Below is a small trained network, with its code and all its weights. Each question gives an input and a target symbol and asks what happens when units are switched off, that is, made to give their printed mean instead of their output.

import numpy as np


def w(rows, s, z=0):
    codes = np.array(rows[::2]) - 128.0
    scale = np.full(codes.shape[1], s)
    scale[-1] = z or s
    return codes * scale


def f(y):
    return y / 2 * (1 + np.tanh(0.7978845608 * (y + 0.044715 * y**3)))


def softmax(a):
    e = np.exp(a - a.max(-1, keepdims=True))
    return e / e.sum(-1, keepdims=True)


def log_softmax(a):
    a = a - a.max(-1, keepdims=True)
    return a - np.log(np.exp(a).sum(-1, keepdims=True))


def net(x, mask):
    ids = ['βζηθμπτ'.index(c) for c in x.split()]
    T = len(ids)
    res = E[ids] + P[:T]
    q, k, v = (res @ M[0].T for M in (Q, K, V))
    z = softmax(np.where(np.tri(T) > 0, q @ k.T / 2**0.5, -1e9)) @ v
    res = res + np.where(mask[0], z, O[0][:, -1]) @ O[0][:, :-1]
    y = f(res @ A[0][:, :-1].T + A[0][:, -1])
    res = res + np.where(mask[1:25], y, B[0][:, -1]) @ B[0][:, :-1]
    return log_softmax(res[-1] @ U[:, :-1].T + U[:, -1])


Q, K, V, O, A, B = {}, {}, {}, {}, {}, {}
E = w([
[161,171,204,250],'β',
[148,62,20,168],'ζ',
[75,115,97,176],'η',
[90,45,165,129],'θ',
[85,140,22,195],'μ',
[33,134,98,174],'π',
[40,63,190,140],'τ',
],0.02)
P = w([
[174,110,140,255],'0',
[145,101,107,172],'1',
[139,102,106,172],'2',
[148,96,90,172],'3',
[134,100,99,186],'4',
[150,94,67,184],'5',
[150,89,80,186],'6',
],0.0099)
Q[0] = w([
[151,240,139,9],'H0',
[116,210,173,80],'H0',
],0.011)
K[0] = w([
[96,125,80,8],'H0',
[84,103,88,82],'H0',
],0.013)
V[0] = w([
[3,168,108,132],'H0',
[64,59,158,110],'H0',
],0.013)
O[0] = w([
[250,110,107,7,5],'H0',
[224,41,157,189,178],'H0',
],0.017,0.0015)
A[0] = w([
[96,90,221,111,195],'N0',
[119,192,112,18,105],'N1',
[19,86,63,184,239],'N2',
[170,214,123,198,102],'N3',
[157,158,237,149,75],'N4',
[82,39,139,93,102],'N5',
[192,105,89,99,92],'N6',
[129,151,89,80,71],'N7',
[184,196,100,122,254],'N8',
[144,198,119,41,118],'N9',
[82,108,160,176,155],'N10',
[189,143,75,183,234],'N11',
[164,96,106,191,92],'N12',
[104,254,150,81,89],'N13',
[86,78,153,143,244],'N14',
[239,133,167,105,75],'N15',
[213,145,161,110,27],'N16',
[104,117,97,132,117],'N17',
[136,171,177,176,194],'N18',
[135,162,118,152,162],'N19',
[127,63,48,164,61],'N20',
[141,123,111,168,233],'N21',
[136,110,185,105,178],'N22',
[167,206,130,110,99],'N23',
],0.011,0.0058)
B[0] = w([
[206,158,131,155,146],'N0',
[143,104,33,168,136],'N1',
[150,119,131,121,252],'N2',
[119,153,161,80,143],'N3',
[103,165,169,121,134],'N4',
[120,197,118,106,145],'N5',
[114,154,170,133,172],'N6',
[139,113,78,157,133],'N7',
[99,103,196,34,141],'N8',
[73,107,1,221,137],'N9',
[148,158,82,141,185],'N10',
[128,126,152,86,175],'N11',
[108,180,105,93,168],'N12',
[165,76,209,79,140],'N13',
[158,129,109,106,176],'N14',
[9,127,132,153,175],'N15',
[47,141,96,183,155],'N16',
[97,105,129,105,148],'N17',
[158,114,83,107,150],'N18',
[134,89,129,112,140],'N19',
[147,147,160,167,178],'N20',
[190,126,168,116,165],'N21',
[111,92,69,97,137],'N22',
[63,119,100,165,129],'N23',
],0.0075,0.039)
U = w([
[107,221,133,119,140],'β',
[117,184,59,254,83],'ζ',
[179,75,128,55,253],'η',
[211,61,102,172,116],'θ',
[175,94,47,109,100],'μ',
[55,119,107,108,93],'π',
[110,37,182,213,107],'τ',
],0.0083,0.0074)

Each question gives the input, a string of symbols that net reads in full, and the target symbol t.
The units are the heads (2 rows each of Q, K, V and O) and the neurons (one row each of A and B). Each row of codes is followed by its name. A weight is (code - 128) times the scale printed after its matrix; where a second scale follows, it is the last column's (O, A, B and U).
mask holds one flag per unit, heads first, then neurons. A switched-off unit (its flag False) gives its mean, the last column of its rows in O or B, instead of its output. The means were averaged over made-up inputs and are rounded, as every weight is.
A unit's drop is (log p(t) with every unit on - log p(t) with that unit switched off) / (log p(t) with every unit on - log p(t) with every unit switched off).
The circuit of an input: a set's keep is (log p(t) with only the set's units on - log p(t) with every unit switched off) / (log p(t) with every unit on - log p(t) with every unit switched off). Starting from the 12 units with the biggest drops (on a tie, the unit counted first), units are removed one at a time, each time the one whose removal leaves the highest keep (on an exact tie, the one counted first), for as long as the keep stays at least 0.8.
circuit, biggest first: the units of the circuit, biggest drop first
unit that matters most: the unit with the biggest drop
k most important neurons: the k neurons with the biggest drops, biggest first
drop when u is switched off: that unit's drop, to one decimal
input θ ζ μ, target θ: circuit, biggest first => H0, N15
input β π η, target π: circuit, biggest first => H0, N13
input τ ζ θ β, target β: 2 most important neurons => N3, N13
input τ ζ τ π η, target τ: most important neuron => N15
input τ π ζ θ ζ θ, target τ: circuit, biggest first => H0, N15, N16
input ζ ζ ζ ζ ζ ζ θ, target ζ: circuit, biggest first => H0, N10
input π θ ζ η, target π: 2 most important neurons => N15, N8
input τ π π β τ π, target π: 4 most important neurons => N13, N20, N0, N17
input β ζ π, target π: 3 most important neurons => N13, N20, N17
input π τ π ζ, target π: 2 most important neurons => N15, N8
input μ θ μ τ, target μ: drop when N1 is switched off => 0.2
input β θ τ, target β: drop when N1 is switched off => 0.1
input θ η τ β ζ τ, target ζ: drop when N10 is switched off => 0.5
input π τ β ζ ζ τ, target ζ: unit that matters most => N11
